Each row is followed by the tier that its hidden value falls in (each part has its own value, ranges and names):
[ 44  12 -16 -26  35   3   6  21   2 -10  10 -43  15   4  50 -12  31  41
  30   6  -1   9  -4  -7  -6  -2  21  19   5   4  -1  -5  16  14  12  13
  14   2 -23   3  10  -2  20  12   3  -1 -19   4 -18   4 -24  16 -16 -20
   5  -5  25 -33   7 -15   3   9  -1   3 -57  -4 -16   5  20   3 -13 -15
 -38   1  -2  25  20   4  33   4  -3  -2   5  -8   2 -32  18 -61   3  -2
  -2  23  42  12 -23   1  -3  26  15  28  -3 -18  -8   3  19 -35   2   5
 -21  -3   4  -5  56  24   1 -12  -5 -20   5  31  -5 -27  -5 -31 -31  -5
  -3   6  30 -15   5  21  -8   9 -41  -7  15   7] : F
[ 43  14 -18 -29  36   1   7  25  -3 -11  13 -50  14   3  58 -14  30  45
  35   6  -3  11  -1 -10  -5  -2  26  22   8   5  -2  -2  22  13  11  14
  18   0 -23   3  13   0  22  14   4  -3 -23   2 -18   7 -28  16 -17 -24
   9  -5  29 -35   8 -20   5  10  -3   5 -63  -3 -17   7  21   3 -14 -20
 -40  -2  -2  25  20   5  38   6  -1  -5   8 -11   3 -34  21 -63   7  -2
  -1  24  42  16 -35   3  -1  28  13  26  -3 -21  -9   4  18 -34   5   4
 -19   1   7  -9  61  30  -4 -17  -7 -25   5  30  -5 -30  -5 -31 -32  -7
   1   5  35 -16   6  23  -4   8 -41  -3  15  10] : F
[ 13   8  -8 -15  14  -2   4   6 -10  -6   6 -24   8  -4  26  -7  16  19
  16   2  -4   3   3  -9   2  -2  17  12   6   0   4  -3  13  -5   6   8
   9   1 -10  -3   6   1  10   5   2  -2 -11  -7  -9   2  -8   8  -7  -8
  13  -3  17 -18  -5 -11   3   7   1   1 -31   2 -10   7   8  -1  -8 -13
 -20  -5  -2   7   7   3  18   5   4  -8   9  -6   1 -17  12 -32   9  -1
  -3  10  20   6 -23   1   0  13  -2  10  -7 -12  -2   5   4 -13   4  -3
  -3   8   7 -12  33  18  -8 -14  -1 -13   2  13  -6 -16  -5 -10 -19  -3
   1  -1  19  -2   1  10  11   3 -16   5   3  13] : S
[ 32  11 -14 -25  28   0   5  15  -5 -10   9 -42  12  -1  41 -12  25  37
  28   5  -3   8   0  -9  -2  -2  21  18   6   3   1  -3  18   7   9  12
  14   1 -18   0  10   0  16  10   2  -2 -18   0 -15   5 -19  14 -14 -17
   9  -5  24 -28  -1 -16   4   9  -1   3 -49  -1 -14   8  20   1 -12 -16
 -33  -2  -2  18  15   4  26   5   0  -6   9  -8   2 -27  17 -54   7  -2
  -2  18  36  15 -26   2  -1  22   7  20  -5 -16  -6   5  13 -27   4   2
 -12   3   7  -9  53  26  -5 -15  -5 -21   4  23  -4 -26  -5 -23 -26  -5
   0   2  28  -9   4  18   1   6 -28   0  10  12] : F
[ 37  12 -15 -25  35   0   6  21  -4 -10  11 -47  13   1  45 -13  29  38
  32   5  -3   9  -1  -9   0  -2  24  19   7   4   0  -2  19  10  11  14
  16   0 -21   1  11   0  19  13   3  -2 -18   1 -15   5 -23  14 -16 -20
   8  -5  29 -30   5 -18   5  10  -1   4 -58  -2 -15   7  18   2 -12 -18
 -36  -2  -2  23  18   4  33   6  -1  -5   8  -9   2 -33  20 -62   5  -2
  -2  21  43  15 -31   2  -1  42  10  24  -4 -19  -8   4  16 -30   5   4
 -15   2   7  -9  57  28  -5 -16  -5 -23   5  29  -5 -28  -6 -26 -28 -10
   0   4  31 -14   5  21  -3   7 -37  -2  13  11] : F
[-35   0  14  -1 -18 -10  -5 -17 -20   3  -8  22  -5 -10 -23   4 -10 -24
 -10  -8  -7  -8  12  -6  15  -1   2  -7   5  -7  13   3   2 -32  -7  -2
  -3   2  10 -10  -4   3 -13  -6   2  -5   6 -19  13  -5  22  -8  10  11
  21   2 -21  19 -19   3   1   6   6  -2  28  12   1   5 -15  -8   4  -3
  18 -11  -3 -23 -17   1 -10   6  11 -13   5   0  -3  18  -7  35  18   1
  -3 -15 -21   5 -14  -3   4 -15 -24 -28  -9   7   9   7 -20  23   1 -21
  26  22   9 -23 -18  -9 -15  -9  10   8  -5 -19 -12   9  -4  25  13   4
   9 -11  -5  17 -10 -15  28  -8  24  21 -18  13] : D
[-54  -9  25  18 -45  -5 -12 -30 -14  10 -13  53  -6 -14 -55  17 -22 -49
 -35 -10  -1 -16  10   3  20   1 -19 -21  -4 -14  19  -9 -19 -39  -8 -14
 -23   6  25 -13 -16   1 -25 -17   0   0  22 -19  20 -12  39 -12  18  30
  14   4 -35  37 -31  20  -4  -1  13  -8  63   8   9  -1 -31 -10  11  17
  38  -6  -2 -37 -21   1 -37  -1   9  -6  -1   8  -7  47 -22  63  13   2
  -5 -25 -45  -4  27  -9   0 -34 -34 -43  -8  23  18   3 -25  42  -5 -25
  27  12  -3 -10 -53 -30  -8   9  19  26  -9 -33  -7  26  -2  38  25  12
  -2 -14 -31  28 -14 -31  29 -12  53  13 -26   3] : D
[-11   0  10   0 -16  -3  -4  -5  -8   3  -5  14   2  -4 -17   5  -1 -19
  -8  -7  -2  -5   7  -2  11  -1  -4  -3   1  -6  12  -4  -3 -18  -2  -4
  -6   6   4  -6  -5   0  -9  -5   3  -3   5 -13  11  -6  12  -1   6  11
  12   3 -12  13 -14   5  -1   6   7  -3  21   5  -1   0 -14  -6   1   3
   8  -4  -2 -15  -6   2  -7   1   5  -4  -3   1  -3  14  -8  24  11  -1
  -3 -10 -17  -1   2  -5  -1 -12 -15 -17  -5   8   8   4  -7  14  -4 -16
   9  10   2 -12 -12  -8  -4   0  12  10  -4  -9  -6   6  -4  10   3   6
   1  -5  -6  11  -6 -11  14  -4  14   8  -9   4] : S
[  4   6  -1 -11   6  -3   1   1 -10  -2   2 -11   6  -5   8  -4  10   7
   9  -1  -4   0   5  -7   6  -1  11   8   5  -2   7  -3   9 -10   3   5
   4   2  -5  -4   3   1   4   2   2  -3  -6  -8  -3   0   1   5  -3  -4
  14  -2   9  -7  -8  -6   2   7   2   0 -14   3  -7   5   1  -3  -5  -8
  -9  -5  -2  -1   0   3  10   6   5  -8   7  -4  -1  -7   7 -12  11  -1
  -3   4  11   9 -16  -1   0   5  -7  -2  -7  -6   1   5  -2  -4   2  -9
   3   9   6 -13  16  10  -8 -11   3  -6   0   5  -6  -7  -5   0 -12  -1
   2  -3  12   3  -2   3  13   0  -5   8  -1  11] : S
[ 24  10 -11 -21  26  -1   4  13  -8  -8   9 -34  10  -2  36 -10  22  32
  24   3  -4   7   1  -9  -2  -2  20  16   6   1   3  -3  17   2   8  11
  12   0 -17  -1   9   0  14   9   2  -1 -16  -2 -14   4 -15  12 -11 -15
  12  -4  22 -25   0 -14   4   9  -1   2 -41  -1 -12   7  14   1 -11 -16
 -26  -4  -2  14  11   4  24   6   2  -7   9  -7   1 -24  16 -46   8  -1
  -2  15  32  14 -27   1   0  19   3  16  -6 -15  -5   5  10 -21   5   0
  -8   5   6 -10  46  22  -6 -16  -3 -18   3  20  -6 -23  -5 -15 -23  -5
   1   1  25  -7   2  17   5   4 -26   3   9  12] : F
[-50  -6  21  12 -36  -5  -9 -22 -12   8 -12  43  -5 -10 -42  13 -17 -40
 -27 -11  -2 -13  10   1  19   0 -16 -15  -3 -12  17  -5 -12 -31  -8 -10
 -16   6  16 -12 -12   1 -20 -14   2  -2  16 -18  17 -10  30  -9  15  25
  14   4 -28  30 -26  15  -2   2  10  -6  58   8   8  -1 -27  -9   8  11
  29  -6  -2 -29 -19   0 -28   0   8  -5  -3   6  -5  37 -18  61  14   1
  -4 -19 -38  -3  16  -7   0 -29 -28 -38  -7  18  14   4 -21  35  -5 -23
  24  14   0 -13 -42 -23  -7   6  16  24  -8 -28  -8  20  -3  30  18  10
   1 -12 -22  23 -11 -25  24 -10  41  12 -21   2] : D
[-36  -2  17   5 -27  -8  -6 -17 -16   5  -9  31  -3  -9 -35   7 -13 -32
 -20 -10  -5  -9  11  -3  16  -1  -6  -9   2  -9  14   0  -5 -31  -7  -7
  -9   4  13  -9  -8   2 -16  -9   2  -4   9 -17  17  -7  24  -8  11  17
  18   3 -20  24 -22   8  -1   4   8  -4  42  10   3   2 -18  -8   6   3
  23  -8  -3 -24 -17   1 -17   3   9  -9   1   2  -4  25 -11  45  16   1
  -3 -17 -29   1   0  -5   2 -20 -25 -26  -8  13  10   5 -20  28  -2 -21
  24  17   4 -18 -30 -12 -10  -1  14  16  -5 -21  -9  13  -3  26  12   6
   5 -11 -13  19 -10 -19  26  -8  32  16 -18   8] : D
[-46  -6  22  11 -36  -8  -9 -23 -16   8 -11  43  -5 -11 -44  11 -18 -40
 -25 -11  -4 -13  11  -1  19   0  -9 -15  -1 -11  16  -4 -10 -39  -8  -9
 -14   5  18 -12 -12   2 -21 -13   1  -3  16 -19  19 -10  30 -10  16  22
  16   4 -27  33 -25  14  -2   2  10  -5  56  10   6   0 -27  -9   8   9
  29  -8  -3 -32 -20   1 -27   2  10  -8   0   5  -5  35 -17  55  15   1
  -4 -22 -37  -2  12  -7   1 -26 -30 -37  -8  16  14   5 -24  44  -4 -24
  25  17   2 -16 -41 -21 -10   3  16  22  -8 -29  -9  19  -4  33  20   9
   3 -12 -20  23 -12 -25  27 -10  42  16 -22   7] : D
